Below is a small trained network, with its code and all its weights. Each question gives an input and a target symbol and asks what happens when units are switched off, that is, made to give their printed mean instead of their output.

import numpy as np


def w(rows, s, z=0):
    codes = np.array(rows[::2]) - 128.0
    scale = np.full(codes.shape[1], s)
    scale[-1] = z or s
    return codes * scale


def norm(h):
    return h / np.sqrt((h * h).mean(-1, keepdims=True) + 1e-5)


def f(y):
    return y / 2 * (1 + np.tanh(0.7978845608 * (y + 0.044715 * y**3)))


def softmax(a):
    e = np.exp(a - a.max(-1, keepdims=True))
    return e / e.sum(-1, keepdims=True)


def log_softmax(a):
    a = a - a.max(-1, keepdims=True)
    return a - np.log(np.exp(a).sum(-1, keepdims=True))


def net(x, mask):
    ids = ['αεζησψ'.index(c) for c in x.split()]
    T = len(ids)
    res = E[ids] + P[:T]
    u = 0
    for l in range(3):
        q, k, v = (norm(res) @ M[l].T for M in (Q, K, V))
        z = softmax(np.where(np.tri(T) > 0, q @ k.T / 3**0.5, -1e9)) @ v
        res = res + np.where(mask[u], z, O[l][:, -1]) @ O[l][:, :-1]
        u += 1
        y = f(norm(res) @ A[l][:, :-1].T + A[l][:, -1])
        res = res + np.where(mask[u : u + 4], y, B[l][:, -1]) @ B[l][:, :-1]
        u += 4
    return log_softmax(norm(res)[-1] @ U[:, :-1].T + U[:, -1])


Q, K, V, O, A, B = {}, {}, {}, {}, {}, {}
E = w([
[188,153,36,145,56,129,203,232,124,119],'α',
[82,141,164,191,102,76,118,171,119,212],'ε',
[80,145,40,168,165,134,183,20,102,151],'ζ',
[179,214,159,74,125,172,111,13,104,112],'η',
[95,116,88,73,106,124,85,154,43,218],'σ',
[188,109,98,47,181,7,137,117,36,119],'ψ',
],0.017)
P = w([
[250,127,227,152,206,246,152,168,99,98],'0',
[173,76,179,77,102,149,211,133,85,208],'1',
[184,153,199,88,101,114,224,111,132,150],'2',
[165,153,161,88,81,108,210,110,154,145],'3',
[149,168,139,84,70,103,185,92,170,143],'4',
[131,163,122,80,47,99,155,79,183,139],'5',
[123,158,112,76,43,103,130,73,216,133],'6',
[103,162,95,85,34,105,100,54,241,132],'7',
[95,205,102,70,2,81,92,41,237,134],'8',
[78,175,107,74,3,85,99,4,228,122],'9',
],0.0069)
Q[0] = w([
[254,207,58,127,133,145,189,99,126,23],'0.h1',
[135,101,119,111,96,180,127,122,142,173],'0.h1',
[121,120,196,135,100,125,32,228,105,252],'0.h1',
],0.0096)
K[0] = w([
[31,190,29,94,101,1,77,88,214,129],'0.h1',
[186,91,143,160,200,29,155,136,92,148],'0.h1',
[146,107,166,216,228,201,206,133,2,165],'0.h1',
],0.0067)
V[0] = w([
[135,150,41,254,139,175,215,221,104,204],'0.h1',
[139,12,15,78,182,100,197,184,171,80],'0.h1',
[137,114,194,78,46,68,68,222,121,39],'0.h1',
],0.0062)
O[0] = w([
[183,163,76,138,141,127,76,120,44,146,252],'0.h1',
[150,68,105,106,77,128,168,85,1,87,58],'0.h1',
[171,226,202,114,89,59,155,157,86,60,53],'0.h1',
],0.012,0.0029)
A[0] = w([
[237,120,88,73,253,49,120,169,124,96,84],'0.n1',
[49,167,60,101,141,45,125,61,115,82,2],'0.n2',
[143,110,81,200,157,75,144,37,87,107,88],'0.n3',
[159,83,173,38,179,73,54,85,92,202,83],'0.n4',
],0.0057,0.0026)
B[0] = w([
[119,137,79,124,170,100,88,156,152,102,243],'0.n1',
[87,148,162,185,123,127,131,142,155,45,175],'0.n2',
[125,173,34,159,143,155,110,108,143,146,186],'0.n3',
[87,83,176,161,54,84,88,132,255,146,253],'0.n4',
],0.0099,0.0037)
Q[1] = w([
[29,101,141,189,241,76,91,39,136,2],'1.h1',
[119,163,29,192,164,114,215,122,96,100],'1.h1',
[13,41,210,143,137,104,34,205,91,112],'1.h1',
],0.0071)
K[1] = w([
[80,138,102,114,152,67,122,2,146,87],'1.h1',
[157,150,45,158,90,119,203,84,108,161],'1.h1',
[143,89,131,161,96,24,29,100,124,143],'1.h1',
],0.0092)
V[1] = w([
[146,190,113,187,99,209,175,106,211,163],'1.h1',
[190,157,80,253,156,94,218,101,42,118],'1.h1',
[133,222,186,26,80,157,91,104,181,130],'1.h1',
],0.0053)
O[1] = w([
[199,72,65,43,113,150,117,113,92,63,209],'1.h1',
[129,89,196,182,76,160,59,145,254,133,254],'1.h1',
[138,96,82,153,17,110,56,88,102,203,208],'1.h1',
],0.0093,0.00065)
A[1] = w([
[203,51,198,128,218,112,173,105,102,80,34],'1.n1',
[114,113,66,187,255,182,213,143,187,53,113],'1.n2',
[43,144,166,31,93,209,66,107,141,188,253],'1.n3',
[151,109,16,154,75,49,107,111,62,154,120],'1.n4',
],0.0061,0.0012)
B[1] = w([
[212,67,26,188,124,143,101,31,124,150,120],'1.n1',
[108,239,215,155,34,14,84,111,145,132,164],'1.n2',
[134,170,201,127,254,104,215,78,129,155,213],'1.n3',
[118,67,158,191,88,190,50,96,56,32,254],'1.n4',
],0.0088,0.0052)
Q[2] = w([
[6,198,220,169,161,210,127,153,46,186],'2.h1',
[50,165,19,155,21,138,165,244,87,187],'2.h1',
[90,45,255,54,89,128,29,223,86,179],'2.h1',
],0.0097)
K[2] = w([
[160,145,116,191,249,145,119,168,120,215],'2.h1',
[180,111,82,255,140,135,78,118,57,102],'2.h1',
[155,185,203,132,182,114,169,168,76,98],'2.h1',
],0.014)
V[2] = w([
[178,2,109,116,162,71,103,163,190,142],'2.h1',
[96,82,111,96,169,31,43,118,81,136],'2.h1',
[108,125,147,199,147,35,81,81,196,62],'2.h1',
],0.0087)
O[2] = w([
[217,138,172,109,22,12,73,59,85,124,166],'2.h1',
[173,168,157,236,211,65,229,120,166,2,227],'2.h1',
[189,50,115,197,185,45,109,117,97,255,254],'2.h1',
],0.0094,0.0049)
A[2] = w([
[17,108,146,112,152,81,118,124,249,141,108],'2.n1',
[130,117,28,118,57,44,124,133,68,83,70],'2.n2',
[85,55,140,131,73,205,217,160,204,150,104],'2.n3',
[31,81,254,29,221,181,180,201,226,176,1],'2.n4',
],0.0079,0.0057)
B[2] = w([
[142,139,103,127,49,210,103,83,119,81,255],'2.n1',
[144,116,220,147,20,114,92,144,117,122,238],'2.n2',
[190,123,122,210,244,81,66,203,130,179,168],'2.n3',
[243,50,203,123,80,190,120,133,221,105,232],'2.n4',
],0.011,0.0029)
U = w([
[116,159,142,128,55,149,92,105,44,119,115],'α',
[119,253,115,113,170,63,53,125,166,142,86],'ε',
[92,81,44,186,169,143,149,79,112,174,100],'ζ',
[127,123,225,132,147,164,113,89,214,106,96],'η',
[33,168,136,139,163,98,175,134,140,64,253],'σ',
[189,105,165,179,125,55,191,66,76,131,84],'ψ',
],0.0061,0.0031)

Each question gives the input, a string of symbols that net reads in full, and the target symbol t.
The units are the heads (3 rows each of Q, K, V and O) and the neurons (one row each of A and B). Each row of codes is followed by its name. A weight is (code - 128) times the scale printed after its matrix; where a second scale follows, it is the last column's (O, A, B and U).
mask holds one flag per unit, layer by layer, with each layer's heads first. A switched-off unit (its flag False) gives its mean, the last column of its rows in O or B, instead of its output. The means were averaged over made-up inputs and are rounded, as every weight is.
A unit's drop is (log p(t) with every unit on - log p(t) with that unit switched off) / (log p(t) with every unit on - log p(t) with every unit switched off).
The circuit of an input: a set's keep is (log p(t) with only the set's units on - log p(t) with every unit switched off) / (log p(t) with every unit on - log p(t) with every unit switched off). Starting from the 12 units with the biggest drops (on a tie, the unit counted first), units are removed one at a time, each time the one whose removal leaves the highest keep (on an exact tie, the one counted first), for as long as the keep stays at least 0.8.
circuit, biggest first: the units of the circuit, biggest drop first
most important unit: the unit with the biggest drop
k most important neurons: the k neurons with the biggest drops, biggest first
top k neurons in layer l: the k neurons of layer l with the biggest drops, biggest first
drop of u: that unit's drop, to one decimal
input ζ σ η σ ψ ζ, target σ: 2 most important neurons => [1.n2; 0.n4]
input ζ ε ζ η ζ ψ ψ ζ σ ψ, target ζ: circuit, biggest first => [2.h1; 1.n2; 0.h1; 0.n1]
input α η η ψ α ζ σ ε, target α: circuit, biggest first => [0.h1; 2.h1]
input ζ ε ζ, target ε: most important unit => 1.n2
input σ ψ ψ ψ σ ψ η ψ, target η: circuit, biggest first => [0.h1; 2.n4; 0.n1; 2.h1]
input ψ ζ ε ε ζ α ζ ψ ε α, target ζ: 2 most important neurons => [1.n2; 0.n2]
input ψ η ζ σ ε ψ α σ σ ψ, target α: 3 most important neurons => [1.n3; 0.n1; 2.n1]
input η σ ε η ψ η σ, target η: circuit, biggest first => [2.n4; 0.h1]
input α ψ ψ η ψ ζ ψ ζ, target ψ: circuit, biggest first => [0.h1; 2.h1; 0.n4]
input ψ α ψ ε ε η ψ α ψ η, target ψ: circuit, biggest first => [0.n4; 2.h1]
input ε σ ε ζ η ψ ζ ψ ε η, target ψ: 3 most important neurons => [1.n3; 0.n4; 1.n2]
input ψ η ψ ζ ζ α ψ ζ ζ, target α: 2 most important neurons => [1.n2; 0.n2]
input η α ψ ψ α ε ζ α σ ζ, target α: 2 most important neurons => [1.n3; 0.n2]
input ψ α η ε σ α ψ, target α: most important neuron => [2.n2]
input ψ σ α σ α ψ, target σ: circuit, biggest first => [0.h1; 2.h1]
input ψ σ ψ ε ψ, target ε: 4 most important neurons => [1.n3; 0.n1; 1.n4; 2.n4]
input ζ σ ε ζ ε ζ, target ε: circuit, biggest first => [0.h1; 1.n2; 1.h1]
input η α ε σ α σ α ε, target η: 2 most important neurons => [2.n4; 1.n3]
input η η ψ ψ σ, target η: 2 most important neurons => [1.n3; 2.n4]
input ψ ψ ψ ε ε α α ψ ε, target ψ: most important unit => 1.h1
input σ ψ σ η ζ ε ζ ε ζ η, target ζ: 2 most important neurons => [1.n2; 1.n3]
input α ε ψ ζ ε ε η σ ε ψ, target ζ: 4 most important neurons => [1.n2; 0.n1; 1.n3; 2.n1]
input ψ σ ψ, target σ: top 2 neurons in layer 1 => [1.n3; 1.n1]
input σ σ ψ ψ ψ ε η σ, target σ: drop of 2.h1 => 0.8
input ζ ζ σ ζ σ ζ η ζ ε, target ζ: drop of 0.h1 => 0.4
input ψ α σ σ ψ ε ε α σ, target ψ: drop of 1.h1 => 1.4
input α ζ α, target ζ: drop of 0.h1 => 0.3
